Below is a small trained network, with its code and all its weights. Each question gives an input and a target symbol and asks what happens when units are switched off, that is, made to give their printed mean instead of their output.

import numpy as np


def w(rows, s, z=0):
    codes = np.array(rows[::2]) - 128.0
    scale = np.full(codes.shape[1], s)
    scale[-1] = z or s
    return codes * scale


def f(y):
    return y / 2 * (1 + np.tanh(0.7978845608 * (y + 0.044715 * y**3)))


def softmax(a):
    e = np.exp(a - a.max(-1, keepdims=True))
    return e / e.sum(-1, keepdims=True)


def log_softmax(a):
    a = a - a.max(-1, keepdims=True)
    return a - np.log(np.exp(a).sum(-1, keepdims=True))


def net(x, mask):
    ids = ['ΔΛΣΦΨαεημπ'.index(c) for c in x.split()]
    T = len(ids)
    res = E[ids] + P[:T]
    q, k, v = (res @ M[0].T for M in (Q, K, V))
    z = softmax(np.where(np.tri(T) > 0, q @ k.T / 3**0.5, -1e9)) @ v
    res = res + np.where(mask[0], z, O[0][:, -1]) @ O[0][:, :-1]
    y = f(res @ A[0][:, :-1].T + A[0][:, -1])
    res = res + np.where(mask[1:13], y, B[0][:, -1]) @ B[0][:, :-1]
    return log_softmax(res[-1] @ U[:, :-1].T + U[:, -1])


Q, K, V, O, A, B = {}, {}, {}, {}, {}, {}
E = w([
[121,37,134,129,18],'Δ',
[141,86,214,200,78],'Λ',
[113,54,181,222,80],'Σ',
[184,42,152,76,73],'Φ',
[193,109,254,149,114],'Ψ',
[104,122,103,171,148],'α',
[75,114,60,41,163],'ε',
[188,135,171,57,131],'η',
[120,206,169,140,183],'μ',
[62,137,86,147,212],'π',
],0.012)
P = w([
[116,186,120,130,2],'0',
[87,57,218,80,126],'1',
[97,39,220,70,157],'2',
[172,110,161,126,143],'3',
[199,103,145,155,172],'4',
[169,55,139,146,214],'5',
[196,50,109,169,220],'6',
],0.0081)
Q[0] = w([
[80,66,118,135,168],'H0',
[131,202,59,175,85],'H0',
[6,196,75,68,188],'H0',
],0.014)
K[0] = w([
[233,197,84,177,82],'H0',
[105,57,186,125,80],'H0',
[74,158,132,139,6],'H0',
],0.012)
V[0] = w([
[139,143,70,9,156],'H0',
[140,233,205,116,194],'H0',
[196,130,176,82,54],'H0',
],0.013)
O[0] = w([
[51,47,148,93,211,32],'H0',
[131,233,156,7,203,129],'H0',
[192,97,28,116,205,254],'H0',
],0.013,0.0062)
A[0] = w([
[70,133,37,133,253,169],'N0',
[9,191,77,115,230,14],'N1',
[50,216,206,49,118,211],'N2',
[77,94,215,120,75,177],'N3',
[165,153,150,69,208,199],'N4',
[191,162,51,74,126,83],'N5',
[179,114,65,145,92,3],'N6',
[128,120,118,107,111,127],'N7',
[153,145,176,201,161,207],'N8',
[158,184,8,189,89,84],'N9',
[186,103,145,193,17,88],'N10',
[170,170,142,60,139,148],'N11',
],0.0075,0.0052)
B[0] = w([
[71,119,167,103,51,194],'N0',
[254,158,34,133,42,144],'N1',
[142,195,128,209,142,182],'N2',
[170,123,189,156,142,166],'N3',
[79,142,82,85,125,222],'N4',
[176,139,211,131,181,215],'N5',
[114,171,88,176,196,198],'N6',
[126,136,128,141,145,129],'N7',
[123,54,109,83,83,182],'N8',
[68,158,182,145,175,248],'N9',
[119,163,77,72,83,251],'N10',
[60,112,111,131,151,186],'N11',
],0.0095,0.011)
U = w([
[198,60,73,167,142,210],'Δ',
[99,155,210,185,131,233],'Λ',
[225,109,126,55,26,126],'Σ',
[18,71,131,68,138,215],'Φ',
[5,170,163,132,200,59],'Ψ',
[81,173,110,117,41,113],'α',
[71,40,185,180,197,109],'ε',
[31,128,58,147,133,2],'η',
[191,197,104,144,92,66],'μ',
[255,123,160,156,226,111],'π',
],0.007,0.004)

Each question gives the input, a string of symbols that net reads in full, and the target symbol t.
The units are the heads (3 rows each of Q, K, V and O) and the neurons (one row each of A and B). Each row of codes is followed by its name. A weight is (code - 128) times the scale printed after its matrix; where a second scale follows, it is the last column's (O, A, B and U).
mask holds one flag per unit, heads first, then neurons. A switched-off unit (its flag False) gives its mean, the last column of its rows in O or B, instead of its output. The means were averaged over made-up inputs and are rounded, as every weight is.
A unit's drop is (log p(t) with every unit on - log p(t) with that unit switched off) / (log p(t) with every unit on - log p(t) with every unit switched off).
The circuit of an input: a set's keep is (log p(t) with only the set's units on - log p(t) with every unit switched off) / (log p(t) with every unit on - log p(t) with every unit switched off). Starting from the 12 units with the biggest drops (on a tie, the unit counted first), units are removed one at a time, each time the one whose removal leaves the highest keep (on an exact tie, the one counted first), for as long as the keep stays at least 0.8.
units of the circuit, in order: the units of the circuit, biggest drop first
unit that matters most: the unit with the biggest drop
top k neurons: the k neurons with the biggest drops, biggest first
drop when u is switched off: that unit's drop, to one decimal
input ε ε π, target Φ: units of the circuit, in order => (N0, H0)
input Φ Λ ε ε Λ ε, target ε: top 2 neurons => (N10, N0)
input η Λ ε Φ μ Δ, target Ψ: units of the circuit, in order => (H0)
input π Λ Ψ Λ, target π: units of the circuit, in order => (H0, N0)
input μ Λ Ψ Λ μ, target Ψ: units of the circuit, in order => (H0, N11, N4)
input ε Λ μ Δ Φ, target Ψ: units of the circuit, in order => (H0, N11)
input Φ η Δ π, target ε: units of the circuit, in order => (H0, N10, N9)
input Λ Σ Σ Ψ α Φ, target Σ: units of the circuit, in order => (H0, N9, N6)
input π Ψ Φ, target Λ: units of the circuit, in order => (H0, N3)
input η η π, target Σ: units of the circuit, in order => (N1, H0, N0)
input Σ Φ ε Φ Σ ε, target μ: top 2 neurons => (N10, N11)
input ε α Λ η Φ, target Φ: top 2 neurons => (N0, N4)
input α Φ π η, target Λ: top 2 neurons => (N2, N3)
input μ α η Ψ η, target Φ: top 2 neurons => (N4, N0)
input Ψ α Λ η η Δ, target Φ: units of the circuit, in order => (H0, N0)
input Δ Λ Λ Δ ε Δ ε, target η: top 4 neurons => (N9, N10, N6, N0)
input μ ε α π, target α: unit that matters most => N1
input Ψ Φ Ψ Σ, target π: top 2 neurons => (N5, N0)
input Λ Λ Ψ π, target π: top 2 neurons => (N5, N4)
input Λ Φ Λ, target Δ: unit that matters most => H0
input Δ Σ ε, target η: top 2 neurons => (N9, N10)
input Σ Λ Ψ, target π: top 4 neurons => (N5, N10, N0, N9)
input Ψ Φ Φ Δ, target Δ: top 2 neurons => (N4, N11)
input Σ η Φ Ψ Ψ μ Σ, target Ψ: top 2 neurons => (N11, N4)
input Σ Φ Δ Λ Ψ Φ, target π: top 2 neurons => (N5, N10)
input η α ε Λ π Ψ, target Λ: top 2 neurons => (N2, N3)
input Λ Δ Λ, target μ: top 2 neurons => (N10, N6)
input ε Λ ε μ Φ Σ, target Ψ: drop when H0 is switched off => 2.3
input η Σ Λ, target Φ: drop when N0 is switched off => 0.2
